Below is a small trained network, with its code and all its weights. Each question gives an input and a class and asks what happens when units are switched off, that is, made to give their printed mean instead of their output.

import numpy as np


def w(rows, s, z=0):
    codes = np.array(rows[::2]) - 128.0
    scale = np.full(codes.shape[1], s)
    scale[-1] = z or s
    return codes * scale


def f(y):
    return np.maximum(y, 0)


def log_softmax(a):
    a = a - a.max(-1, keepdims=True)
    return a - np.log(np.exp(a).sum(-1, keepdims=True))


def net(x, mask):
    res = np.array(x, float).reshape(1, 7) / 4 @ E
    y = f(res @ A[0][:, :-1].T + A[0][:, -1])
    res = res + np.where(mask, y, B[0][:, -1]) @ B[0][:, :-1]
    return log_softmax(res[-1] @ U[:, :-1].T + U[:, -1])


A, B = {}, {}
E = w([
[119,139,126,130,137,141,119,124],'x0',
[128,129,128,128,129,129,127,128],'x1',
[35,201,91,72,85,18,155,115],'x2',
[123,130,129,126,126,137,127,125],'x3',
[158,201,142,175,67,162,147,254],'x4',
[70,38,92,79,171,149,83,225],'x5',
[132,126,127,127,129,124,129,129],'x6',
],0.0082)
A[0] = w([
[204,198,126,164,88,121,150,35,253],'n0',
[125,162,143,166,122,88,134,38,158],'n1',
[39,63,106,103,199,109,112,133,132],'n2',
[170,27,141,144,149,193,110,40,201],'n3',
[131,70,123,123,161,173,103,238,136],'n4',
[46,128,96,95,136,89,132,65,117],'n5',
[172,106,109,136,114,184,137,190,127],'n6',
[167,51,127,138,156,188,133,59,188],'n7',
[135,176,114,132,110,120,123,178,112],'n8',
[87,141,119,92,115,43,142,1,181],'n9',
[71,168,125,99,56,109,154,172,111],'n10',
[162,70,149,114,167,168,122,67,187],'n11',
[38,34,103,101,163,138,113,236,154],'n12',
[225,133,160,196,135,218,132,215,140],'n13',
[73,223,126,127,55,96,141,218,38],'n14',
],0.012,0.0051)
B[0] = w([
[188,204,247,151,121,119,106,135,237],'n0',
[81,173,151,100,101,169,144,142,199],'n1',
[144,26,108,126,116,99,125,131,194],'n2',
[101,186,130,154,229,115,134,142,205],'n3',
[95,208,64,127,89,172,147,123,203],'n4',
[121,58,129,113,57,132,122,116,202],'n5',
[135,174,94,123,91,153,118,113,179],'n6',
[115,167,138,140,201,139,141,172,191],'n7',
[147,145,142,140,173,123,119,130,163],'n8',
[31,159,152,85,49,160,124,103,248],'n9',
[92,127,121,148,196,121,134,141,187],'n10',
[105,160,125,145,195,106,139,142,183],'n11',
[53,98,8,112,144,137,140,105,218],'n12',
[221,148,117,110,25,126,113,100,231],'n13',
[98,166,136,145,252,128,142,148,203],'n14',
],0.022,0.016)
U = w([
[113,170,207,194,217,130,136,180,247],'0',
[92,174,103,95,35,211,131,85,189],'1',
[93,115,59,180,233,141,162,171,155],'2',
[90,2,96,86,95,120,123,89,9],'3',
[254,148,162,180,74,150,83,123,13],'4',
],0.0078,0.0014)

Each question gives the input, the list of numbers given to net, and the class t.
The units are the neurons (one row each of A and B). Each row of codes is followed by its name. A weight is (code - 128) times the scale printed after its matrix; where a second scale follows, it is the last column's (A, B and U).
mask holds one flag per neuron, in row order. A switched-off neuron (its flag False) gives its mean, the last column of its row in B, instead of its output. The means were averaged over made-up inputs and are rounded, as every weight is.
A unit's drop is (log p(t) with every unit on - log p(t) with that unit switched off) / (log p(t) with every unit on - log p(t) with every unit switched off).
The circuit of an input: a set's keep is (log p(t) with only the set's units on - log p(t) with every unit switched off) / (log p(t) with every unit on - log p(t) with every unit switched off). Starting from the 12 units with the biggest drops (on a tie, the unit counted first), units are removed one at a time, each time the one whose removal leaves the highest keep (on an exact tie, the one counted first), for as long as the keep stays at least 0.8.
units of the circuit, in order: the units of the circuit, biggest drop first
k most important neurons: the k neurons with the biggest drops, biggest first
drop when u is switched off: that unit's drop, to one decimal
input [5,2,6,-6,-8,1,-2], class 3: most important neuron	n2
input [-8,0,-4,1,7,0,4], class 4: units of the circuit, in order	n9; n13
input [4,8,-7,2,0,5,4], class 2: 4 most important neurons	n3; n9; n7; n11
input [6,7,1,3,-2,7,-1], class 3: 2 most important neurons	n2; n14
input [-7,-3,0,-1,-1,5,-2], class 2: 3 most important neurons	n9; n13; n5
input [-6,6,-7,-4,-1,0,-2], class 0: 3 most important neurons	n3; n12; n7
input [-1,0,-8,-1,0,6,-3], class 2: 3 most important neurons	n3; n9; n7
input [3,-5,0,-3,5,-6,5], class 4: 2 most important neurons	n13; n3
input [-4,6,-8,8,1,-5,-2], class 4: 2 most important neurons	n13; n14
input [-8,-1,-7,0,-4,1,2], class 2: drop when n0 is switched off	0.9
input [-5,8,3,2,1,7,4], class 2: drop when n9 is switched off	0.3
input [-8,1,-4,5,4,-1,-4], class 4: drop when n9 is switched off	0.2
